Below is a small trained network, with its code and all its weights. Each question gives an input and a class and asks what happens when units are switched off, that is, made to give their printed mean instead of their output.

import numpy as np


def w(rows, s, z=0):
    codes = np.array(rows[::2]) - 128.0
    scale = np.full(codes.shape[1], s)
    scale[-1] = z or s
    return codes * scale


def norm(h):
    return h / np.sqrt((h * h).mean(-1, keepdims=True) + 1e-5)


def f(y):
    return y / 2 * (1 + np.tanh(0.7978845608 * (y + 0.044715 * y**3)))


def log_softmax(a):
    a = a - a.max(-1, keepdims=True)
    return a - np.log(np.exp(a).sum(-1, keepdims=True))


def net(x, mask):
    res = np.array(x, float).reshape(1, 6) / 4 @ E
    u = 0
    for l in range(3):
        y = f(norm(res) @ A[l][:, :-1].T + A[l][:, -1])
        res = res + np.where(mask[u : u + 9], y, B[l][:, -1]) @ B[l][:, :-1]
        u += 9
    return log_softmax(norm(res)[-1] @ U[:, :-1].T + U[:, -1])


A, B = {}, {}
E = w([
[123,97,59,191,67,88,174,86,145,71],'x0',
[118,108,141,122,45,137,91,229,156,122],'x1',
[130,128,131,128,130,128,127,126,130,123],'x2',
[126,142,134,132,127,145,127,114,148,120],'x3',
[2,154,205,118,82,78,152,88,82,102],'x4',
[123,210,109,85,135,36,181,189,184,128],'x5',
],0.0063)
A[0] = w([
[116,55,154,193,158,165,56,117,113,94,170],'0.n1',
[122,134,119,143,241,86,140,36,109,147,46],'0.n2',
[123,125,30,154,83,126,196,116,157,81,62],'0.n3',
[168,164,170,19,160,160,72,114,129,182,115],'0.n4',
[123,90,166,112,32,106,14,227,188,70,2],'0.n5',
[240,168,76,120,160,138,122,86,135,126,100],'0.n6',
[71,120,93,101,220,122,140,74,188,131,48],'0.n7',
[107,107,158,56,3,163,159,198,94,77,127],'0.n8',
[99,134,76,190,68,119,144,143,134,90,41],'0.n9',
],0.0045,0.0033)
B[0] = w([
[117,155,90,74,115,55,95,141,126,150,254],'0.n1',
[98,102,159,165,145,99,175,106,131,199,195],'0.n2',
[139,140,140,149,179,126,103,153,94,112,189],'0.n3',
[93,143,74,234,143,119,128,185,117,94,234],'0.n4',
[145,100,151,191,82,118,143,137,192,254,224],'0.n5',
[108,67,136,74,108,138,172,134,154,147,205],'0.n6',
[139,104,144,160,134,112,108,113,119,174,128],'0.n7',
[88,147,159,155,109,136,170,94,141,171,247],'0.n8',
[142,150,153,157,140,129,119,139,121,129,145],'0.n9',
],0.0081,0.0023)
A[1] = w([
[76,191,254,105,98,105,100,82,99,73,74],'1.n1',
[230,73,155,134,80,160,100,190,203,132,48],'1.n2',
[132,85,132,117,67,223,73,94,58,129,94],'1.n3',
[169,80,25,205,80,84,168,89,167,75,24],'1.n4',
[112,72,146,140,98,172,20,88,59,122,96],'1.n5',
[132,210,196,118,182,205,98,217,84,192,64],'1.n6',
[148,120,76,217,18,108,186,105,125,47,33],'1.n7',
[117,181,112,86,149,57,133,154,197,94,11],'1.n8',
[148,213,152,51,139,29,172,195,199,115,99],'1.n9',
],0.0054,0.0012)
B[1] = w([
[80,40,2,73,120,173,166,205,95,82,252],'1.n1',
[19,180,92,124,127,169,239,126,107,184,241],'1.n2',
[140,85,164,77,79,22,78,64,233,142,186],'1.n3',
[132,145,199,121,190,159,90,219,98,44,226],'1.n4',
[204,194,59,127,101,62,65,104,196,138,206],'1.n5',
[172,155,239,181,155,106,90,150,82,26,223],'1.n6',
[135,163,227,173,163,122,47,177,105,139,212],'1.n7',
[145,22,103,134,107,66,26,100,103,138,163],'1.n8',
[217,86,99,92,50,119,23,10,155,93,242],'1.n9',
],0.0058,0.0033)
A[2] = w([
[151,199,220,171,194,146,29,189,54,49,69],'2.n1',
[56,55,227,117,46,126,120,151,151,127,121],'2.n2',
[19,112,119,96,41,152,249,83,35,102,6],'2.n3',
[146,145,93,130,98,117,7,21,155,172,65],'2.n4',
[202,123,7,61,184,255,179,197,148,123,48],'2.n5',
[50,130,85,147,112,96,95,162,88,72,100],'2.n6',
[104,90,148,153,226,52,141,38,110,116,105],'2.n7',
[136,145,165,116,184,130,236,19,54,131,68],'2.n8',
[192,142,109,160,239,125,224,22,142,184,104],'2.n9',
],0.0059,0.0024)
B[2] = w([
[145,56,213,239,120,90,206,113,115,12,253],'2.n1',
[194,175,59,158,213,180,180,113,127,179,234],'2.n2',
[106,40,93,57,230,200,110,138,87,123,229],'2.n3',
[184,174,116,51,104,52,141,108,144,73,209],'2.n4',
[2,75,136,45,219,161,161,15,9,90,222],'2.n5',
[99,120,176,78,207,170,144,102,88,86,194],'2.n6',
[245,199,151,183,66,180,111,160,174,185,224],'2.n7',
[91,133,119,154,83,136,147,188,207,212,193],'2.n8',
[39,169,125,172,48,144,137,237,149,165,214],'2.n9',
],0.0067,0.0044)
U = w([
[62,71,97,27,194,175,154,110,64,126,247],'0',
[115,154,141,190,68,150,160,166,173,248,93],'1',
[156,97,217,206,152,102,137,136,91,33,98],'2',
[189,130,106,29,65,48,53,68,153,105,56],'3',
],0.013,0.0016)

Each question gives the input, the list of numbers given to net, and the class t.
The units are the neurons (one row each of A and B). Each row of codes is followed by its name. A weight is (code - 128) times the scale printed after its matrix; where a second scale follows, it is the last column's (A, B and U).
mask holds one flag per neuron, layer by layer. A switched-off neuron (its flag False) gives its mean, the last column of its row in B, instead of its output. The means were averaged over made-up inputs and are rounded, as every weight is.
A unit's drop is (log p(t) with every unit on - log p(t) with that unit switched off) / (log p(t) with every unit on - log p(t) with every unit switched off).
The circuit of an input: a set's keep is (log p(t) with only the set's units on - log p(t) with every unit switched off) / (log p(t) with every unit on - log p(t) with every unit switched off). Starting from the 12 units with the biggest drops (on a tie, the unit counted first), units are removed one at a time, each time the one whose removal leaves the highest keep (on an exact tie, the one counted first), for as long as the keep stays at least 0.8.
circuit, biggest first: the units of the circuit, biggest drop first
unit that matters most: the unit with the biggest drop
k most important neurons: the k neurons with the biggest drops, biggest first
k most important neurons of layer l: the k neurons of layer l with the biggest drops, biggest first
drop when u is switched off: that unit's drop, to one decimal
input [3,-5,8,-3,-1,-4], class 1: unit that matters most	0.n2
input [3,4,0,3,4,2], class 0: 3 most important neurons	[1.n1, 2.n3, 0.n4]
input [0,4,6,-6,1,-4], class 1: 2 most important neurons	[0.n5, 1.n9]
input [-8,-4,6,5,-6,-1], class 2: 2 most important neurons	[1.n6, 2.n1]
input [0,-5,4,-3,-2,6], class 3: 2 most important neurons of layer 0	[0.n8, 0.n5]
input [-5,-4,5,8,4,-2], class 2: 2 most important neurons of layer 2	[2.n1, 2.n5]
input [4,4,-5,3,-5,6], class 3: 3 most important neurons	[1.n9, 1.n8, 1.n1]
input [-8,-7,-8,-1,-3,8], class 2: 4 most important neurons	[1.n6, 0.n4, 0.n1, 1.n2]
input [-1,-8,-7,-8,7,-2], class 1: 2 most important neurons of layer 0	[0.n2, 0.n7]
input [-2,-2,-5,8,0,3], class 3: 3 most important neurons	[1.n9, 0.n8, 0.n3]
input [-8,7,-8,7,-6,-1], class 2: 4 most important neurons	[1.n6, 1.n1, 0.n4, 2.n1]
input [5,1,0,1,5,-6], class 3: 3 most important neurons of layer 1	[1.n5, 1.n3, 1.n2]
input [-8,-8,0,-2,-6,7], class 1: 3 most important neurons of layer 0	[0.n2, 0.n6, 0.n1]
input [3,5,0,-6,-8,6], class 0: circuit, biggest first	[2.n5]
input [6,-5,1,-3,-1,8], class 3: 4 most important neurons	[1.n9, 0.n4, 1.n6, 1.n8]
input [4,8,-5,1,1,-8], class 1: 4 most important neurons	[0.n5, 1.n9, 0.n8, 2.n2]
input [7,3,-5,5,5,-8], class 3: 3 most important neurons	[1.n5, 1.n3, 0.n4]
input [8,-3,5,-3,8,8], class 0: 4 most important neurons	[1.n1, 1.n6, 0.n4, 2.n3]
input [-7,0,1,7,-8,7], class 0: 2 most important neurons	[2.n5, 0.n6]
input [0,-2,8,-8,5,-7], class 3: unit that matters most	1.n5
input [-7,2,5,-5,-2,7], class 2: 2 most important neurons of layer 0	[0.n1, 0.n4]
input [-5,-8,0,-4,1,-8], class 1: 3 most important neurons	[0.n2, 2.n9, 1.n9]
input [-6,0,3,3,3,7], class 3: 3 most important neurons of layer 1	[1.n9, 1.n8, 1.n4]
input [2,-2,6,8,-4,-1], class 0: drop when 2.n5 is switched off	0.3
input [3,2,7,-8,4,7], class 3: drop when 1.n9 is switched off	2.7
input [-8,-5,-4,5,6,6], class 2: drop when 1.n6 is switched off	2.1
